Below is a small trained network, with its code and all its weights. Each question gives an input and a class and asks what happens when units are switched off, that is, made to give their printed mean instead of their output.

import numpy as np


def w(rows, s, z=0):
    codes = np.array(rows[::2]) - 128.0
    scale = np.full(codes.shape[1], s)
    scale[-1] = z or s
    return codes * scale


def norm(h):
    return h / np.sqrt((h * h).mean(-1, keepdims=True) + 1e-5)


def f(y):
    return y / 2 * (1 + np.tanh(0.7978845608 * (y + 0.044715 * y**3)))


def log_softmax(a):
    a = a - a.max(-1, keepdims=True)
    return a - np.log(np.exp(a).sum(-1, keepdims=True))


def net(x, mask):
    res = np.array(x, float).reshape(1, 3) / 4 @ E
    u = 0
    for l in range(4):
        y = f(norm(res) @ A[l][:, :-1].T + A[l][:, -1])
        res = res + np.where(mask[u : u + 5], y, B[l][:, -1]) @ B[l][:, :-1]
        u += 5
    return log_softmax(norm(res)[-1] @ U[:, :-1].T + U[:, -1])


A, B = {}, {}
E = w([
[196,107,116,114,133,100,215,176,131,77,190],'x0',
[5,143,94,98,128,144,218,143,105,88,80],'x1',
[130,114,90,45,172,188,114,60,114,45,199],'x2',
],0.012)
A[0] = w([
[228,74,223,200,74,132,44,80,193,159,215,113],'L0N1',
[176,134,110,118,106,34,180,185,134,105,89,253],'L0N2',
[202,78,2,108,200,135,150,162,143,30,247,133],'L0N3',
[203,105,198,201,101,96,36,130,120,173,123,95],'L0N4',
[96,59,40,52,123,196,136,87,82,57,207,73],'L0N5',
],0.0071,0.0048)
B[0] = w([
[177,149,129,140,70,115,73,56,129,199,172,237],'L0N1',
[164,183,86,182,146,61,207,155,244,99,177,207],'L0N2',
[95,76,126,132,173,142,136,156,73,15,171,255],'L0N3',
[150,181,131,32,82,88,78,160,209,90,83,203],'L0N4',
[107,145,174,108,89,173,47,94,109,129,99,231],'L0N5',
],0.011,0.0097)
A[1] = w([
[83,71,159,12,120,212,65,38,47,92,72,250],'L1N1',
[142,94,125,149,94,125,173,232,110,100,118,47],'L1N2',
[215,91,108,97,136,123,87,46,112,141,146,142],'L1N3',
[119,118,143,226,106,96,144,166,158,170,72,42],'L1N4',
[111,165,76,146,192,115,163,89,145,148,114,190],'L1N5',
],0.011,0.0022)
B[1] = w([
[253,151,19,20,108,245,129,137,127,50,190,250],'L1N1',
[153,104,156,136,144,65,155,97,88,78,143,148],'L1N2',
[194,175,113,111,172,120,74,193,144,145,107,178],'L1N3',
[88,134,144,119,104,110,100,96,120,169,41,165],'L1N4',
[125,144,154,79,191,171,106,170,111,147,119,143],'L1N5',
],0.014,0.018)
A[2] = w([
[28,70,92,206,76,243,86,128,79,202,123,25],'L2N1',
[27,182,227,165,126,87,79,175,162,220,69,17],'L2N2',
[127,63,208,158,235,110,1,158,129,122,220,18],'L2N3',
[191,114,162,29,54,144,12,84,144,135,215,193],'L2N4',
[146,43,178,163,117,215,158,76,245,147,177,3],'L2N5',
],0.0078,0.005)
B[2] = w([
[173,96,149,103,40,1,53,103,104,148,128,127],'L2N1',
[125,138,154,83,152,152,112,113,88,79,155,165],'L2N2',
[176,200,104,10,98,107,53,199,157,142,111,132],'L2N3',
[115,168,62,71,116,168,119,197,140,126,102,254],'L2N4',
[134,66,122,142,52,74,172,79,114,119,152,120],'L2N5',
],0.013,0.016)
A[3] = w([
[144,90,130,227,116,105,218,169,144,80,204,2],'L3N1',
[142,126,142,109,101,133,26,64,105,235,131,190],'L3N2',
[200,57,115,176,163,113,144,100,109,42,248,128],'L3N3',
[205,70,138,117,100,76,164,153,197,167,133,197],'L3N4',
[87,138,123,182,161,69,140,131,108,96,114,109],'L3N5',
],0.011,0.0034)
B[3] = w([
[184,165,116,141,63,86,113,169,199,216,65,186],'L3N1',
[163,186,38,137,76,31,46,226,239,176,104,220],'L3N2',
[7,72,197,150,202,135,161,60,22,119,110,254],'L3N3',
[95,137,60,71,89,140,59,139,178,100,115,196],'L3N4',
[110,73,191,172,101,162,135,105,111,137,151,174],'L3N5',
],0.013,0.0073)
U = w([
[172,190,94,119,54,62,96,205,251,190,107,199],'0',
[153,110,85,50,146,232,128,99,84,41,201,200],'1',
[37,97,216,169,174,73,192,101,84,106,101,2],'2',
],0.015,0.0048)

Each question gives the input, the list of numbers given to net, and the class t.
The units are the neurons (one row each of A and B). Each row of codes is followed by its name. A weight is (code - 128) times the scale printed after its matrix; where a second scale follows, it is the last column's (A, B and U).
mask holds one flag per neuron, layer by layer. A switched-off neuron (its flag False) gives its mean, the last column of its row in B, instead of its output. The means were averaged over made-up inputs and are rounded, as every weight is.
A unit's drop is (log p(t) with every unit on - log p(t) with that unit switched off) / (log p(t) with every unit on - log p(t) with every unit switched off).
unit that matters most: the unit with the biggest drop
top k neurons: the k neurons with the biggest drops, biggest first
k most important neurons of layer l: the k neurons of layer l with the biggest drops, biggest first
drop when u is switched off: that unit's drop, to one decimal
input [6,6,-3], class 2: 2 most important neurons of layer 2 : [L2N4; L2N3]
input [-3,3,-2], class 0: unit that matters most : L0N3
input [4,1,-3], class 0: top 4 neurons : [L0N2; L3N1; L0N3; L1N1]
input [1,4,-6], class 2: 2 most important neurons of layer 1 : [L1N1; L1N4]
input [3,7,-6], class 2: top 2 neurons : [L1N1; L1N4]
input [5,0,0], class 2: top 2 neurons : [L3N3; L1N1]
input [8,0,-1], class 2: top 2 neurons : [L3N3; L1N1]
input [2,7,-6], class 2: top 2 neurons : [L1N1; L1N4]
input [-7,5,-3], class 0: top 2 neurons : [L0N3; L0N5]
input [3,5,-1], class 2: 2 most important neurons of layer 0 : [L0N1; L0N4]
input [-2,8,-4], class 2: top 2 neurons : [L1N1; L0N1]
input [3,-5,-1], class 0: drop when L3N1 is switched off : 0.0
input [8,6,-1], class 2: drop when L3N3 is switched off : 0.1
input [-1,4,-4], class 2: drop when L1N1 is switched off : 0.6
input [0,8,-5], class 2: unit that matters most : L1N1
